[[125 127 128 123 132 127 132 128]
 [130 120 122 135 126 125 129 125]
 [125 112 134 121 118 147 145 127]
 [136 107 119 148 117 119 125 125]
 [124 121 128 126 132 132 141 126]
 [127 128 128 130 128 127 128 129]
 [141 131 133 129 133 126 132 135]
 [127 107 129 130 132 149 138 125]]
->
[[125 130 125 136 124 127 141 127]
 [127 120 112 107 121 128 131 107]
 [128 122 134 119 128 128 133 129]
 [123 135 121 148 126 130 129 130]
 [132 126 118 117 132 128 133 132]
 [127 125 147 119 132 127 126 149]
 [132 129 145 125 141 128 132 138]
 [128 125 127 125 126 129 135 125]]

[[127 148 144 127 140 103 134 136 112 133 139]
 [147 141 137 138 148 108 123 139 133 120 127]
 [149 130 137 138 142 108 126 134 127 119 128]
 [133 145 138 128 138  99 133 138 115 131 132]
 [155 134 136 140 150 118 121 135 133 117 125]]
->
[[127 147 149 133 155]
 [148 141 130 145 134]
 [144 137 137 138 136]
 [127 138 138 128 140]
 [140 148 142 138 150]
 [103 108 108  99 118]
 [134 123 126 133 121]
 [136 139 134 138 135]
 [112 133 127 115 133]
 [133 120 119 131 117]
 [139 127 128 132 125]]

[[127 128 129 128 128]
 [128 128 127 131 132]
 [129 128 128 126 128]
 [139 126 123 128 131]
 [129 122 125 130 137]
 [128 130 129 127 125]
 [126 129 129 128 127]
 [131 129 124 145 151]
 [129 125 127 129 133]
 [127 132 130 127 122]
 [128 129 128 128 127]
 [129 125 127 129 132]]
->
[[127 128 129 139 129 128 126 131 129 127 128 129]
 [128 128 128 126 122 130 129 129 125 132 129 125]
 [129 127 128 123 125 129 129 124 127 130 128 127]
 [128 131 126 128 130 127 128 145 129 127 128 129]
 [128 132 128 131 137 125 127 151 133 122 127 132]]

[[128 127 128 126 129 151 125 128 126 133 124]
 [129 125 133 125 130 127 127 126 131 128 127]
 [124 127 129 129 129 131 124 124 129 126 130]]
->
[[128 129 124]
 [127 125 127]
 [128 133 129]
 [126 125 129]
 [129 130 129]
 [151 127 131]
 [125 127 124]
 [128 126 124]
 [126 131 129]
 [133 128 126]
 [124 127 130]]

[[108 127 121 131]
 [118 127 121 125]
 [122 128 129 128]
 [133 127 121 122]
 [136 128 127 122]
 [103 130 139 140]
 [127 129 133 128]
 [113 127 119 127]
 [127 126 117 124]
 [107 128 129 136]]
->
[[108 118 122 133 136 103 127 113 127 107]
 [127 127 128 127 128 130 129 127 126 128]
 [121 121 129 121 127 139 133 119 117 129]
 [131 125 128 122 122 140 128 127 124 136]]

[[119 131 136 112 130 129 123 131 127 126 139 116 131]
 [104 116 134 128 129 126 127 130 132 153 114 119 133]
 [109 124 132 111 125 127 125 135 129 127 129 116 127]
 [120 123 134 101 123 130 129 133 127 136 140 113 131]]
->
[[119 104 109 120]
 [131 116 124 123]
 [136 134 132 134]
 [112 128 111 101]
 [130 129 125 123]
 [129 126 127 130]
 [123 127 125 129]
 [131 130 135 133]
 [127 132 129 127]
 [126 153 127 136]
 [139 114 129 140]
 [116 119 116 113]
 [131 133 127 131]]
